Below are the code and all the weights of a small trained network. Each question names an input and a target symbol and asks about switching units off, where a switched-off unit gives its printed mean instead of its output.

import numpy as np


def w(rows, s, z=0):
    codes = np.array(rows[::2]) - 128.0
    scale = np.full(codes.shape[1], s)
    scale[-1] = z or s
    return codes * scale


def f(y):
    return y / 2 * (1 + np.tanh(0.7978845608 * (y + 0.044715 * y**3)))


def softmax(a):
    e = np.exp(a - a.max(-1, keepdims=True))
    return e / e.sum(-1, keepdims=True)


def log_softmax(a):
    a = a - a.max(-1, keepdims=True)
    return a - np.log(np.exp(a).sum(-1, keepdims=True))


def net(x, mask):
    ids = ['ΨΩθλμξφ'.index(c) for c in x.split()]
    T = len(ids)
    res = E[ids] + P[:T]
    r = res
    for j in range(3):
        rows = slice(2 * j, 2 * j + 2)
        q, k, v = (r @ M[0][rows].T for M in (Q, K, V))
        z = softmax(np.where(np.tri(T) > 0, q @ k.T / 2**0.5, -1e9)) @ v
        o = O[0][rows]
        res = res + np.where(mask[j], z, o[:, -1]) @ o[:, :-1]
    y = f(res @ A[0][:, :-1].T + A[0][:, -1])
    res = res + np.where(mask[3:15], y, B[0][:, -1]) @ B[0][:, :-1]
    return log_softmax(res[-1] @ U[:, :-1].T + U[:, -1])


Q, K, V, O, A, B = {}, {}, {}, {}, {}, {}
E = w([
[149,93,147,97],'Ψ',
[35,184,154,49],'Ω',
[164,74,111,117],'θ',
[87,150,175,62],'λ',
[107,71,134,137],'μ',
[101,57,201,116],'ξ',
[3,152,234,73],'φ',
],0.013)
P = w([
[200,112,124,159],'0',
[84,149,72,136],'1',
[147,144,229,47],'2',
[179,11,89,117],'3',
[75,56,48,103],'4',
[156,63,211,16],'5',
],0.011)
Q[0] = w([
[147,208,107,206],'H0',
[63,87,48,121],'H0',
[164,101,161,23],'H1',
[96,114,42,135],'H1',
[216,248,70,162],'H2',
[82,161,110,175],'H2',
],0.018)
K[0] = w([
[187,213,168,214],'H0',
[103,53,212,73],'H0',
[68,19,92,9],'H1',
[153,119,215,107],'H1',
[197,247,201,199],'H2',
[145,91,137,167],'H2',
],0.015)
V[0] = w([
[212,124,198,65],'H0',
[76,34,248,200],'H0',
[2,91,209,169],'H1',
[98,173,122,250],'H1',
[109,169,239,215],'H2',
[190,217,174,9],'H2',
],0.014)
O[0] = w([
[193,89,194,96,145],'H0',
[20,1,197,104,250],'H0',
[27,104,112,235,246],'H1',
[86,133,28,80,27],'H1',
[147,19,177,78,69],'H2',
[55,97,216,240,74],'H2',
],0.0097,0.011)
A[0] = w([
[188,90,9,94,159],'N0',
[51,122,19,216,119],'N1',
[20,220,180,118,111],'N2',
[23,90,31,158,199],'N3',
[107,201,133,56,147],'N4',
[26,162,175,71,201],'N5',
[156,199,177,179,204],'N6',
[198,64,158,56,1],'N7',
[160,132,94,160,141],'N8',
[243,67,111,201,19],'N9',
[138,86,254,52,113],'N10',
[201,219,44,136,75],'N11',
],0.0098,0.0069)
B[0] = w([
[139,152,65,96,137],'N0',
[9,235,115,133,179],'N1',
[130,146,75,154,207],'N2',
[207,110,91,134,243],'N3',
[95,193,71,121,142],'N4',
[152,51,203,125,253],'N5',
[149,142,199,125,157],'N6',
[37,147,136,252,149],'N7',
[71,172,176,107,127],'N8',
[103,56,123,181,134],'N9',
[133,214,77,75,241],'N10',
[41,61,182,143,142],'N11',
],0.017,0.022)
U = w([
[207,205,111,103,115],'Ψ',
[181,195,79,201,63],'Ω',
[63,121,144,86,56],'θ',
[164,112,195,197,89],'λ',
[175,173,3,126,212],'μ',
[169,68,117,89,251],'ξ',
[93,49,73,220,112],'φ',
],0.0074,0.0033)

Each question gives the input, a string of symbols that net reads in full, and the target symbol t.
The units are the heads (2 rows each of Q, K, V and O) and the neurons (one row each of A and B). Each row of codes is followed by its name. A weight is (code - 128) times the scale printed after its matrix; where a second scale follows, it is the last column's (O, A, B and U).
mask holds one flag per unit, heads first, then neurons. A switched-off unit (its flag False) gives its mean, the last column of its rows in O or B, instead of its output. The means were averaged over made-up inputs and are rounded, as every weight is.
A unit's drop is (log p(t) with every unit on - log p(t) with that unit switched off) / (log p(t) with every unit on - log p(t) with every unit switched off).
The circuit of an input: a set's keep is (log p(t) with only the set's units on - log p(t) with every unit switched off) / (log p(t) with every unit on - log p(t) with every unit switched off). Starting from the 12 units with the biggest drops (on a tie, the unit counted first), units are removed one at a time, each time the one whose removal leaves the highest keep (on an exact tie, the one counted first), for as long as the keep stays at least 0.8.
circuit, biggest first: the units of the circuit, biggest drop first
k most important neurons: the k neurons with the biggest drops, biggest first
which heads matter: for each layer, one digit per head in row order, 1 if its drop is at least 0.15 and else 0, layers parted by /
input φ φ ξ λ φ φ, target φ: which heads matter : 010
input ξ ξ Ω ξ Ψ θ, target Ψ: which heads matter : 011
input Ω λ φ Ω λ, target φ: which heads matter : 011
input φ φ Ω μ, target μ: circuit, biggest first : N5
input λ ξ ξ φ Ω Ψ, target Ω: circuit, biggest first : H0, N5, H2, N10
input θ φ μ, target φ: which heads matter : 110
input ξ ξ θ, target ξ: which heads matter : 011
input λ λ Ψ, target λ: circuit, biggest first : H0, N10, N6
input φ Ψ Ω, target Ψ: which heads matter : 110
input φ φ λ μ μ φ, target μ: circuit, biggest first : H2, N4
input μ Ψ λ ξ φ, target φ: 2 most important neurons : N5, N3
input μ μ ξ Ψ, target Ω: circuit, biggest first : N7, N10, H1
input Ω θ ξ φ Ω ξ, target Ω: circuit, biggest first : H0, H2
input φ ξ Ψ ξ Ω λ, target Ω: which heads matter : 101
input θ ξ λ Ω λ, target λ: which heads matter : 010
input ξ ξ θ λ λ ξ, target λ: which heads matter : 101
input ξ ξ λ ξ Ψ Ψ, target Ψ: which heads matter : 010
input θ θ θ λ, target Ψ: which heads matter : 111
input λ ξ ξ ξ λ Ψ, target λ: circuit, biggest first : N10, H2, H0, N6
input λ μ ξ θ θ, target ξ: 3 most important neurons : N2, N1, N7
input θ φ Ω, target φ: which heads matter : 010
input θ μ λ Ω θ, target λ: which heads matter : 110
input μ μ μ Ω, target λ: circuit, biggest first : N10, H2, H1, H0
input μ Ψ ξ μ λ θ, target λ: circuit, biggest first : N10, H2, H0, N6
input λ ξ ξ, target ξ: 2 most important neurons : N5, N1
input Ω Ω φ Ω Ω, target φ: circuit, biggest first : H1
